Here is a tiny trained network, its code and every weight. The questions are about switching its units off for an input and a target symbol, where a switched-off unit gives its printed mean instead of its output.

import numpy as np


def w(rows, s, z=0):
    codes = np.array(rows[::2]) - 128.0
    scale = np.full(codes.shape[1], s)
    scale[-1] = z or s
    return codes * scale


def norm(h):
    return h / np.sqrt((h * h).mean(-1, keepdims=True) + 1e-5)


def f(y):
    return y / 2 * (1 + np.tanh(0.7978845608 * (y + 0.044715 * y**3)))


def softmax(a):
    e = np.exp(a - a.max(-1, keepdims=True))
    return e / e.sum(-1, keepdims=True)


def log_softmax(a):
    a = a - a.max(-1, keepdims=True)
    return a - np.log(np.exp(a).sum(-1, keepdims=True))


def net(x, mask):
    ids = ['ΛΞΠΣΦΩαβγδεζημτ'.index(c) for c in x.split()]
    T = len(ids)
    res = E[ids] + P[:T]
    r = norm(res)
    for j in range(3):
        rows = slice(2 * j, 2 * j + 2)
        q, k, v = (r @ M[0][rows].T for M in (Q, K, V))
        z = softmax(np.where(np.tri(T) > 0, q @ k.T / 2**0.5, -1e9)) @ v
        o = O[0][rows]
        res = res + np.where(mask[j], z, o[:, -1]) @ o[:, :-1]
    y = f(norm(res) @ A[0][:, :-1].T + A[0][:, -1])
    res = res + np.where(mask[3:27], y, B[0][:, -1]) @ B[0][:, :-1]
    return log_softmax(norm(res)[-1] @ U[:, :-1].T + U[:, -1])


Q, K, V, O, A, B = {}, {}, {}, {}, {}, {}
E = w([
[180,183,171,82,78],'Λ',
[97,106,132,123,2],'Ξ',
[186,113,85,136,29],'Π',
[180,117,197,157,216],'Σ',
[177,181,170,76,74],'Φ',
[74,100,154,103,35],'Ω',
[77,25,141,131,128],'α',
[214,107,91,186,69],'β',
[137,118,106,126,9],'γ',
[145,53,80,152,46],'δ',
[50,54,178,118,113],'ε',
[172,75,79,91,80],'ζ',
[192,91,132,66,159],'η',
[104,15,114,168,104],'μ',
[181,184,169,82,76],'τ',
],0.0086)
P = w([
[166,71,169,90,110],'0',
[154,85,159,100,110],'1',
[145,96,151,104,113],'2',
[134,104,141,108,116],'3',
[129,111,132,110,124],'4',
[120,121,123,109,127],'5',
[121,113,103,96,139],'6',
[190,55,230,108,71],'7',
[6,220,2,124,159],'8',
[174,126,145,141,120],'9',
],0.0085)
Q[0] = w([
[227,14,198,88,58],'h1',
[129,179,148,149,87],'h1',
[117,80,145,141,95],'h2',
[15,252,8,243,168],'h2',
[112,111,89,114,65],'h3',
[111,134,122,93,97],'h3',
],0.017)
K[0] = w([
[40,228,6,122,203],'h1',
[147,36,154,56,156],'h1',
[167,194,64,75,199],'h2',
[213,33,250,103,67],'h2',
[2,210,16,167,40],'h3',
[68,104,75,150,161],'h3',
],0.0095)
V[0] = w([
[195,178,104,32,45],'h1',
[142,17,48,88,212],'h1',
[59,41,101,165,10],'h2',
[226,136,69,254,136],'h2',
[207,153,190,136,185],'h3',
[78,183,79,172,176],'h3',
],0.0068)
O[0] = w([
[255,202,195,157,123,186],'h1',
[119,131,41,218,201,211],'h1',
[183,3,166,110,184,123],'h2',
[195,151,16,15,98,104],'h2',
[88,194,73,84,197,168],'h3',
[183,91,174,118,157,1],'h3',
],0.0072,0.007)
A[0] = w([
[114,178,214,151,177,97],'n1',
[162,177,135,139,2,24],'n2',
[72,195,91,198,78,27],'n3',
[87,70,143,158,11,73],'n4',
[148,127,148,186,128,73],'n5',
[88,106,225,71,147,69],'n6',
[139,104,130,176,121,113],'n7',
[70,126,67,55,111,117],'n8',
[140,132,170,82,79,72],'n9',
[109,163,111,58,181,58],'n10',
[152,152,122,20,196,8],'n11',
[151,89,215,18,208,10],'n12',
[130,104,98,118,139,95],'n13',
[127,87,86,141,136,110],'n14',
[81,15,84,49,47,9],'n15',
[20,31,175,135,152,2],'n16',
[146,142,158,165,108,96],'n17',
[64,134,171,57,224,144],'n18',
[163,125,31,109,88,92],'n19',
[4,195,165,105,68,90],'n20',
[118,45,96,161,164,108],'n21',
[152,163,146,47,88,135],'n22',
[189,80,207,139,116,91],'n23',
[44,92,215,180,129,128],'n24',
],0.0091,0.0076)
B[0] = w([
[72,167,146,136,161,185],'n1',
[170,195,90,90,98,163],'n2',
[209,67,143,91,119,167],'n3',
[183,78,131,174,171,198],'n4',
[122,130,95,110,125,117],'n5',
[110,121,121,66,76,107],'n6',
[112,139,86,111,146,151],'n7',
[145,141,74,116,101,170],'n8',
[172,104,115,111,138,101],'n9',
[198,114,111,136,100,157],'n10',
[218,159,94,110,102,124],'n11',
[133,122,141,246,111,128],'n12',
[121,120,114,123,134,106],'n13',
[100,133,87,113,143,146],'n14',
[155,98,150,2,97,137],'n15',
[230,203,100,98,86,165],'n16',
[120,136,91,112,144,126],'n17',
[131,77,151,150,60,251],'n18',
[48,131,127,108,115,197],'n19',
[90,132,122,168,42,169],'n20',
[93,156,107,77,159,197],'n21',
[91,155,114,73,120,162],'n22',
[168,161,155,85,167,192],'n23',
[35,169,156,117,150,207],'n24',
],0.009,0.0026)
U = w([
[131,216,180,91,98,62],'Λ',
[134,76,227,137,95,107],'Ξ',
[193,117,150,111,115,38],'Π',
[112,125,59,114,51,230],'Σ',
[127,212,177,93,100,52],'Φ',
[55,107,192,111,85,127],'Ω',
[57,40,107,114,192,65],'α',
[189,129,78,24,115,76],'β',
[159,75,193,148,63,136],'γ',
[189,63,95,102,192,28],'δ',
[38,93,143,79,158,167],'ε',
[155,184,95,153,222,150],'ζ',
[113,182,95,229,132,254],'η',
[142,6,89,141,135,62],'μ',
[127,214,186,90,95,47],'τ',
],0.011,0.0056)

Each question gives the input, a string of symbols that net reads in full, and the target symbol t.
The units are the heads (2 rows each of Q, K, V and O) and the neurons (one row each of A and B). Each row of codes is followed by its name. A weight is (code - 128) times the scale printed after its matrix; where a second scale follows, it is the last column's (O, A, B and U).
mask holds one flag per unit, heads first, then neurons. A switched-off unit (its flag False) gives its mean, the last column of its rows in O or B, instead of its output. The means were averaged over made-up inputs and are rounded, as every weight is.
A unit's drop is (log p(t) with every unit on - log p(t) with that unit switched off) / (log p(t) with every unit on - log p(t) with every unit switched off).
The circuit of an input: a set's keep is (log p(t) with only the set's units on - log p(t) with every unit switched off) / (log p(t) with every unit on - log p(t) with every unit switched off). Starting from the 12 units with the biggest drops (on a tie, the unit counted first), units are removed one at a time, each time the one whose removal leaves the highest keep (on an exact tie, the one counted first), for as long as the keep stays at least 0.8.
circuit, biggest first: the units of the circuit, biggest drop first
unit that matters most: the unit with the biggest drop
top k neurons: the k neurons with the biggest drops, biggest first
heads that matter: for each layer, one digit per head in row order, 1 if its drop is at least 0.15 and else 0, layers parted by /
input η η Ω Σ η η α β Ξ, target β: unit that matters most : h2
input η η η Σ η τ, target η: top 2 neurons : [n20 n23]
input Σ β Λ Σ Σ ε, target Σ: heads that matter : 100
input Ξ η Σ Σ, target Σ: circuit, biggest first : [h1 h2 n20]
input η α ε η, target ε: heads that matter : 010
input Σ Λ α η η β Σ γ, target Σ: circuit, biggest first : [h2 h1]
input ζ η α Σ τ η μ Π, target μ: circuit, biggest first : [h1 h2]
input Ω Φ η β δ, target μ: heads that matter : 011
input η Σ η β γ Ξ η α, target η: heads that matter : 010
input η Λ β τ η Σ Σ Λ, target Σ: heads that matter : 100
input α η η Σ Σ Σ β β τ, target β: circuit, biggest first : [h2 h3]
input Σ Σ β Σ β τ Σ μ, target Σ: heads that matter : 010
input η η Σ, target η: heads that matter : 110
input α η η ε Σ τ η δ, target η: circuit, biggest first : [h1]
input η η β δ α η, target α: circuit, biggest first : [h2 n21]
input Σ Σ Σ η ε α α ε, target ε: heads that matter : 100
input ε η β Σ η Σ η Σ η, target Σ: top 2 neurons : [n8 n18]
input Σ δ μ τ β δ Σ α Ξ, target α: heads that matter : 111
input η η α Σ β, target Σ: heads that matter : 010
input η α Σ η Π τ η Ω, target η: heads that matter : 100
input Σ Π β Σ, target β: circuit, biggest first : [h2 h1]
input ε η Ω μ η η ε α, target ε: top neuron : [n24]
input Σ Φ η η τ Π β ζ, target β: heads that matter : 010
input η Φ δ η η Σ μ μ, target α: heads that matter : 100
input Λ μ β η η α η Ξ η, target γ: circuit, biggest first : [h1 h2 n18]
input τ η Σ ε Ξ η, target Ξ: heads that matter : 110
input Λ ε μ, target α: unit that matters most : n24
